Below is a small trained network, with its code and all its weights. Each question gives an input and a class and asks what happens when units are switched off, that is, made to give their printed mean instead of their output.

import numpy as np


def w(rows, s, z=0):
    codes = np.array(rows[::2]) - 128.0
    scale = np.full(codes.shape[1], s)
    scale[-1] = z or s
    return codes * scale


def norm(h):
    return h / np.sqrt((h * h).mean(-1, keepdims=True) + 1e-5)


def f(y):
    return y / 2 * (1 + np.tanh(0.7978845608 * (y + 0.044715 * y**3)))


def log_softmax(a):
    a = a - a.max(-1, keepdims=True)
    return a - np.log(np.exp(a).sum(-1, keepdims=True))


def net(x, mask):
    res = np.array(x, float).reshape(1, 8) / 4 @ E
    u = 0
    for l in range(3):
        y = f(norm(res) @ A[l][:, :-1].T + A[l][:, -1])
        res = res + np.where(mask[u : u + 12], y, B[l][:, -1]) @ B[l][:, :-1]
        u += 12
    return log_softmax(norm(res)[-1] @ U[:, :-1].T + U[:, -1])


A, B = {}, {}
E = w([
[87,103,146,174,201,92,100,34,87,157],'x0',
[135,133,134,129,127,123,123,131,124,133],'x1',
[166,142,123,133,129,128,139,118,103,144],'x2',
[127,128,125,130,127,133,131,124,130,129],'x3',
[82,154,171,18,125,203,118,115,69,203],'x4',
[102,187,3,77,119,80,97,117,104,124],'x5',
[129,161,178,82,64,108,111,11,144,56],'x6',
[134,148,138,142,129,129,96,128,140,146],'x7',
],0.0032)
A[0] = w([
[164,94,82,146,142,150,130,179,88,180,149],'0.n0',
[119,109,178,125,99,58,71,71,89,104,178],'0.n1',
[202,175,132,68,50,102,187,183,186,132,63],'0.n2',
[156,203,98,66,80,143,171,197,171,115,83],'0.n3',
[93,135,28,124,61,94,96,109,91,130,54],'0.n4',
[199,42,254,142,164,174,150,141,144,71,91],'0.n5',
[185,102,107,218,109,41,116,138,171,72,79],'0.n6',
[127,140,82,206,177,128,167,127,179,93,156],'0.n7',
[73,127,60,142,184,93,59,72,52,109,92],'0.n8',
[133,128,148,58,47,74,71,35,110,69,93],'0.n9',
[117,209,16,98,119,97,111,144,105,78,102],'0.n10',
[144,172,169,89,101,74,126,80,128,81,2],'0.n11',
],0.0039,0.0018)
B[0] = w([
[116,115,153,147,204,167,98,166,157,108,206],'0.n0',
[116,133,69,178,158,146,160,123,97,122,197],'0.n1',
[88,76,82,171,101,164,54,69,116,100,182],'0.n2',
[66,111,160,174,94,102,92,88,61,141,194],'0.n3',
[155,198,165,133,93,85,177,140,133,162,171],'0.n4',
[114,177,89,135,73,14,167,141,138,209,254],'0.n5',
[222,102,168,3,159,115,111,83,144,61,237],'0.n6',
[157,91,116,82,175,128,105,126,143,110,204],'0.n7',
[96,63,155,161,74,81,114,132,103,164,220],'0.n8',
[95,189,104,171,196,191,182,176,144,137,216],'0.n9',
[155,96,135,124,112,73,171,172,205,200,226],'0.n10',
[136,183,89,187,124,155,154,130,144,65,131],'0.n11',
],0.0043,0.0023)
A[1] = w([
[145,92,253,173,125,158,168,131,157,116,6],'1.n0',
[134,128,75,55,129,109,135,116,148,163,15],'1.n1',
[141,166,160,124,57,116,146,53,151,117,183],'1.n2',
[107,90,119,174,158,59,141,92,100,104,254],'1.n3',
[134,76,119,100,129,172,132,171,144,139,164],'1.n4',
[131,159,81,141,103,84,111,148,127,131,48],'1.n5',
[167,145,109,96,45,178,111,195,159,93,132],'1.n6',
[166,125,139,134,89,85,152,118,123,161,82],'1.n7',
[189,70,160,177,97,159,144,140,149,170,114],'1.n8',
[132,181,135,117,124,156,143,74,125,81,71],'1.n9',
[104,166,169,81,140,165,110,116,85,164,115],'1.n10',
[81,138,125,49,115,179,147,116,79,178,111],'1.n11',
],0.0054,0.00077)
B[1] = w([
[104,208,45,89,77,70,179,107,149,173,189],'1.n0',
[110,134,166,113,141,91,166,133,141,126,154],'1.n1',
[51,128,86,167,199,146,162,210,135,147,208],'1.n2',
[143,125,180,121,89,199,99,102,106,169,241],'1.n3',
[76,179,131,145,169,102,66,123,130,101,184],'1.n4',
[124,128,169,95,107,105,190,130,108,150,159],'1.n5',
[116,80,120,182,135,109,99,16,1,119,199],'1.n6',
[101,142,123,67,106,125,143,136,168,141,168],'1.n7',
[64,174,98,72,88,106,121,143,83,121,193],'1.n8',
[117,178,108,208,169,171,156,204,144,46,152],'1.n9',
[188,121,163,70,114,125,114,116,183,79,205],'1.n10',
[229,68,193,98,109,123,90,154,206,112,254],'1.n11',
],0.0043,0.0025)
A[2] = w([
[96,114,131,108,232,129,80,223,73,150,24],'2.n0',
[147,93,148,183,209,122,106,55,194,151,62],'2.n1',
[86,149,135,125,92,57,196,133,160,208,8],'2.n2',
[142,89,81,140,211,129,55,241,91,198,37],'2.n3',
[110,48,108,201,9,161,50,55,3,134,88],'2.n4',
[92,160,140,137,38,63,159,147,84,176,160],'2.n5',
[124,108,153,129,237,108,152,123,51,139,184],'2.n6',
[226,134,159,96,145,89,97,81,249,34,179],'2.n7',
[199,28,37,197,146,87,174,101,141,48,162],'2.n8',
[116,52,46,103,201,111,108,198,118,194,87],'2.n9',
[144,89,210,194,145,197,135,24,41,222,84],'2.n10',
[54,138,233,36,117,190,106,179,118,154,209],'2.n11',
],0.0034,0.0011)
B[2] = w([
[139,165,83,173,152,175,187,89,158,86,188],'2.n0',
[107,112,108,62,40,135,152,150,87,120,165],'2.n1',
[139,197,82,116,2,51,165,165,127,145,208],'2.n2',
[89,181,122,169,115,195,194,101,119,84,246],'2.n3',
[80,72,117,126,132,114,89,46,39,68,181],'2.n4',
[95,116,87,79,126,83,112,132,110,157,218],'2.n5',
[126,162,151,136,93,142,94,183,153,51,177],'2.n6',
[155,117,166,101,172,192,107,162,141,172,245],'2.n7',
[149,108,183,80,124,169,79,143,128,185,230],'2.n8',
[113,184,155,133,109,137,142,79,146,113,240],'2.n9',
[81,76,63,122,107,94,77,122,70,63,186],'2.n10',
[202,99,117,143,151,80,142,120,148,108,252],'2.n11',
],0.0051,0.0021)
U = w([
[254,71,222,65,176,157,84,141,197,138,254],'0',
[103,198,91,111,59,21,193,146,147,225,28],'1',
[92,230,106,242,194,232,188,127,147,47,134],'2',
[70,52,107,148,103,109,51,58,29,77,83],'3',
],0.0085,0.0005)

Each question gives the input, the list of numbers given to net, and the class t.
The units are the neurons (one row each of A and B). Each row of codes is followed by its name. A weight is (code - 128) times the scale printed after its matrix; where a second scale follows, it is the last column's (A, B and U).
mask holds one flag per neuron, layer by layer. A switched-off neuron (its flag False) gives its mean, the last column of its row in B, instead of its output. The means were averaged over made-up inputs and are rounded, as every weight is.
A unit's drop is (log p(t) with every unit on - log p(t) with that unit switched off) / (log p(t) with every unit on - log p(t) with every unit switched off).
The circuit of an input: a set's keep is (log p(t) with only the set's units on - log p(t) with every unit switched off) / (log p(t) with every unit on - log p(t) with every unit switched off). Starting from the 12 units with the biggest drops (on a tie, the unit counted first), units are removed one at a time, each time the one whose removal leaves the highest keep (on an exact tie, the one counted first), for as long as the keep stays at least 0.8.
units of the circuit, in order: the units of the circuit, biggest drop first
most important unit: the unit with the biggest drop
top k neurons: the k neurons with the biggest drops, biggest first
top k neurons in layer l: the k neurons of layer l with the biggest drops, biggest first
input [-4,-3,8,-4,4,-2,5,-7], class 2: units of the circuit, in order -> 1.n9; 0.n9
input [-4,1,-2,5,8,2,5,-8], class 0: units of the circuit, in order -> 1.n11
input [2,-2,0,-8,7,4,6,-3], class 0: top 2 neurons -> 1.n11; 1.n10
input [-8,-8,3,-7,-7,-8,-6,-7], class 1: top 4 neurons in layer 1 -> 1.n0; 1.n8; 1.n11; 1.n10
input [7,8,-7,-5,-2,-7,-3,-3], class 1: top 2 neurons -> 1.n0; 0.n5
input [-8,-3,7,-5,-2,6,-6,-5], class 3: top 2 neurons -> 1.n6; 0.n2
input [-3,-8,1,6,7,6,7,-2], class 0: top 4 neurons -> 1.n11; 0.n5; 1.n10; 2.n3
input [-5,0,1,6,-5,-7,-7,5], class 1: units of the circuit, in order -> 1.n0; 1.n8
input [2,-3,-8,3,0,7,8,-7], class 2: top 2 neurons -> 0.n9; 0.n5
input [-6,-2,-6,-8,6,-7,-4,-7], class 1: top 2 neurons in layer 0 -> 0.n5; 0.n6
input [-7,0,-3,-6,-8,6,7,4], class 0: units of the circuit, in order -> 0.n6; 2.n7
input [-5,1,-3,8,6,-3,-8,0], class 2: units of the circuit, in order -> 2.n3; 2.n0
input [-8,3,-7,-4,-5,5,5,2], class 3: top 3 neurons in layer 0 -> 0.n2; 0.n3; 0.n5
input [-6,-7,-5,7,4,-4,7,4], class 2: most important unit -> 1.n9
input [-6,-7,6,-3,-5,1,-2,-2], class 3: top 3 neurons in layer 1 -> 1.n6; 1.n11; 1.n10
input [2,-6,7,6,1,-6,8,-6], class 2: top 2 neurons -> 1.n9; 0.n10
input [-5,-6,-7,-3,-2,-5,-5,0], class 1: top 2 neurons -> 0.n5; 1.n0
input [2,0,7,4,-7,-3,-7,0], class 0: top 3 neurons -> 0.n6; 1.n2; 2.n8
input [-6,2,0,2,0,-8,8,8], class 1: top 2 neurons -> 0.n5; 1.n0
input [-6,6,1,6,0,-2,-5,-1], class 3: most important unit -> 1.n6
input [7,8,0,-8,4,-8,-6,5], class 1: top 2 neurons in layer 1 -> 1.n0; 1.n6
input [8,5,0,1,2,-4,8,-2], class 2: top 3 neurons -> 0.n9; 1.n9; 0.n11
